Each row has a name. Each question is about the rows just above it. Places in a row count from 0.

z_155: [-23 -12 -30   9   7  13  20 -19  23  38  10 -23 -66  25  -2 -38  48 -62
  18  60 -12]
z_16: [-43 -32 -24  15  14 -43  33   5  -3  64  23  14 -72  72 -30 -11  25 -65
 -27  -5  25]
z_779: [ -2 -18 -32  -2  32 -60 -46 -26   8   9 -35  31 -52  16 -32   7   6  16
 -28  12  -5]
z_486: [  28   -1  -15  -51  -66  -88  -36   76   49    6  -47   10 -109   39
   -3    3  -97  -48  -10   15  -14]
z_991: [ -13    7   30  -19  -28  -28   -2   72    5   56  -68  -25 -108   28
  -77  -17   10   15    5   19   20]
z_688: [-59 -80  27 -31  14 -42 -18  46 -23 105 -36  71 -80  80  -6  32  -3  29
 -76 -10  -7]
z_103: [ 77 -10 -44 -63  33 -46   2  75  45  21  56 -10 -64   8  36  -9  -6  20
  43  27 -69]
key -> tag
[-59] -> z_568
[76] -> z_100
[36] -> z_146
[77] -> z_607
[-60] -> z_238
The tag of z_103, keyed by place 0: : z_607
Whose row is [-23 -12 -30   9   7  13  20 -19  23  38  10 -23 -66  25  -2 -38  48 -62
  18  60 -12]? : z_155
Move every entry of [-9 -6 20] by -1 step of 1. : [-10  -7  19]
Move every entry of [-66  25  -2 -38] by +1 step of 1. : [-65  26  -1 -37]
Where do [ -2 -18 -32  -2  32 -60 -46 -26   8   9 -35  31 -52  16 -32   7   6  16
 -28  12  -5] appear? : z_779

z_717: [22 43 39 80 40 50 27 43 44 66 38 56]
z_525: [ -9 -26 -42  -3 -26   6 -24  -3   5 -42 -23 -76]
z_948: [107  81  65   6 -42 -17   2 -43 -53 -21 -35 -42]
z_524: [ 107   81   65    6  -42  -17    2  -43  -53  -21  -60 -105]
z_418: [ 43  26  43 -31 -21 -31 -38 -53 -58 -23 -48  -7]
z_790: [ -9 -26 -42  -3 -26   6 -24  -3   5 -42 -23 -17]
The row with [107  81  65   6 -42 -17   2 -43 -53 -21 -35 -42] is : z_948
Table of tags by key:
[-59] -> z_902
[-16] -> z_409
[-7] -> z_984
[-60] -> z_794
[-17] -> z_335
[-104] -> z_731
[-105] -> z_464
The tag of z_524, keyed by place 11: : z_464

z_479: [ 39  14 -54   8 -54 -19 -15]
z_526: [-26 -55  42  79 -49 -91  29]
z_184: [-35  47  28 -15  -5   0 -26]
z_691: [ 63 -46 -60   4 -35   0   0]
z_71: [-35  47  28  41 -12 -39 -39]
z_936: [ 53   2 -46  13 -40 -21  -3]
[2] with +1 step of 1 on every entry: : [3]
[-60   4] with -1 step of 1 on every entry: : [-61   3]
Shift each entry of [-35] by +1 times 1: : [-34]
key -> tag
[41] -> z_582
[28] -> z_110
[8] -> z_40
[40] -> z_792
[29] -> z_104
Look up the entry of z_71 at place 3 in the table: : z_582
Whose row is [-35  47  28 -15  -5   0 -26]? : z_184
Number of entries in [-26 -55  42]: : 3

z_920: [-24 -54  84  62 -33  66  -3  -2   1   3 -14]
z_943: [-21  19  74  26 -45  58   1  56  92  65 -75]
z_560: [  6 -35  59 -50 -21  36  25 -97 -76 -87 -10]
z_313: [  0  27 -37 101 -45  31  22  16 -17  13  32]
z_75: [-39 -19  25 -20 -30   5  47  36  17  28  25]
z_252: [-39 -19  25  -9 -30   5  47  36  17  28  25]
Count the entries of [  6 -35  59 -50 -21  36  25 -97 -76 -87]: : 10
Number of entries in [  6 -35  59 -50 -21  36  25 -97 -76 -87 -10]: : 11
key -> tag
[62] -> z_226
[-50] -> z_980
[-87] -> z_244
[-97] -> z_912
[-20] -> z_126
[-98] -> z_918
[-51] -> z_954
[-21] -> z_972
[-86] -> z_909
The tag of z_560, keyed by place 3: : z_980
Number of entries in [-21  19  74  26 -45  58]: : 6
The row with [-39 -19  25  -9 -30   5  47  36  17  28  25] is : z_252
Count the entries of [-24 -54  84  62 -33  66  -3  -2   1   3 -14]: : 11
Whose row is [-39 -19  25 -20 -30   5  47  36  17  28  25]? : z_75

z_428: [ 26 -58 -77 -45 -45]
z_577: [ 98 -25 -79 -42 -58]
z_441: [-102   20   69   35   72]
z_224: [-59  40  16  31  36]
z_159: [-28  54 116 -22  32]
z_505: [-28  54 116   9  -9]
z_910: [ 72 -29 -16 -25 -39]
z_542: [  28  -54 -101   -9  -30]
z_14: [-28  54 116   9  32]
z_941: [  26  -58 -115  -11  -32]
Count the entries of [  28  -54 -101   -9]: : 4
Number of entries in [ 28 -54]: : 2
Count the entries of [-28  54 116   9  -9]: : 5

z_202: [ -4  -9  -2  15 -28 -14  16  28 -88  15 -36 -11  -5  21  13 -46  -2  41
 -10   1 -21 -21  12 -10 -14  42  -7 -35  27 -39  20  41   1  30 -14  36
  33  22 -38  26  16  -9  10  -1 -13 -34  31  -5  -2 -15  13   4   2  11
 -51  14  45  37]
z_649: [ 16  16   4 -17 -40  21 -12  34  30   4 -12 -15  57  -4  14  -9  52  27
  59 -29  -8   8 -48 -11 -11  -8  32 -15  -5  34   0  35 -21  -2  30 -44
 -30 -19   6 -10  23 -38  13 -21 -18 -55 -12  29 -26   0   8  -5 -98  -4
  31  -5  -4  52]
z_426: [ 16  16   4 -17 -40  21 -12  34  30   4 -12 -15  57  -4  14  -9  52  27
  59 -29  -8   8 -48 -11 -11  -8  32 -15  -5  34   0  12  -3   5  -2 -21
   8 -38   9 -33   3 -37   2  -5   9  -1  -9 -15  16  44  -9   7 -69 -13
  50   7   1  60]
z_888: [ 16  16   4 -17 -40  21 -12  34  30   4 -12 -15  57  -4  -9  -9  52  27
  -9 -29  -8   8 -48 -11 -11  -8  32 -15  -5  34   0  12  -3   5  -2 -21
 -18 -38   9 -33   3 -37   2  -5   9  -1  -9 -15  16  44  -9   7 -69 -13
  50   7   1  60]
Move every entry of [ 10  -1 -13 -34] by +1 step of 1. : [ 11   0 -12 -33]
Count the entries of [ 16  16   4 -17 -40  21 -12  34  30   4 -12 -15  57  -4  -9  -9  52  27
  -9 -29  -8   8 -48 -11 -11  -8]: : 26

z_995: [  58   -5  -70   -5  -28   -6   -5   29  -92    2  -31  -65   19   -9
  -26   52   59  -51    0   20   43   79    7   -6   70 -107]
z_153: [ -9  -9 -10 -15   8 -11  -2  11   6  13 -11 -16  -2   7  18  18  24  20
  15 -29  16  21  -4   3  25  18]
z_650: [-25 -12 -23 -15  30 -18 -13   6   1  14 -31 -21 -11  18  34  51  49  32
  42 -64  23  25  -3   5  47  42]
z_221: [-38 -15 -35 -15  50 -24 -22   3  -2  17 -47 -29 -18  31  49  77  72  44
  64 -94  30  32  -2   9  63  63]
z_430: [-11   5   0   1   6   5 -10   9  -8  -3  14  -5  -1 -11  -4   4  11   4
   5   6  -2  25   4 -10  -7   1]
z_663: [-27 -12 -24 -16  31 -19 -13   7   1  15 -31 -21 -13  21  37  53  51  33
  42 -68  22  26  -2   6  47  43]
z_461: [  4  -8  -1 -14 -15  -4  11  14  10   9   8  -7   8  -5   2 -10   0   7
  -9   1   8  15  -3  -2   4  -4]
z_57: [ 58  -5 -70  -5 -28  -6  -5  29 -92   2 -31 -65  19  -9 -26  52  59 -51
   3   9  10  38   3  -9  12 -27]
z_135: [ 11  -7   4 -15 -18  -3  12  16  10   8  12  -5   9  -8  -2 -16  -6   5
 -16  10   5  15  -5  -4   1 -11]
z_144: [-19 -11 -16 -16  20 -15  -7   9   3  13 -22 -18  -6  14  28  36  36  26
  28 -48  19  24  -2   4  34  30]
Table of tags by key:
[3] -> z_210
[1] -> z_754
[0] -> z_251
[-16] -> z_684
[2] -> z_151
[-6] -> z_107
[-7] -> z_787
[52] -> z_976
Look up the entry of z_995 at place 18 in the table: : z_251
Count the entries of [-27 -12 -24 -16  31 -19 -13   7   1  15 -31 -21 -13  21]: : 14
Move every entry of [-92   2 -31] by +1 step of 1. : [-91   3 -30]
[-15 -18] with -1 step of 1 on every entry: : [-16 -19]
Count the entries of [ 58  -5 -70  -5 -28  -6  -5  29 -92   2 -31]: : 11

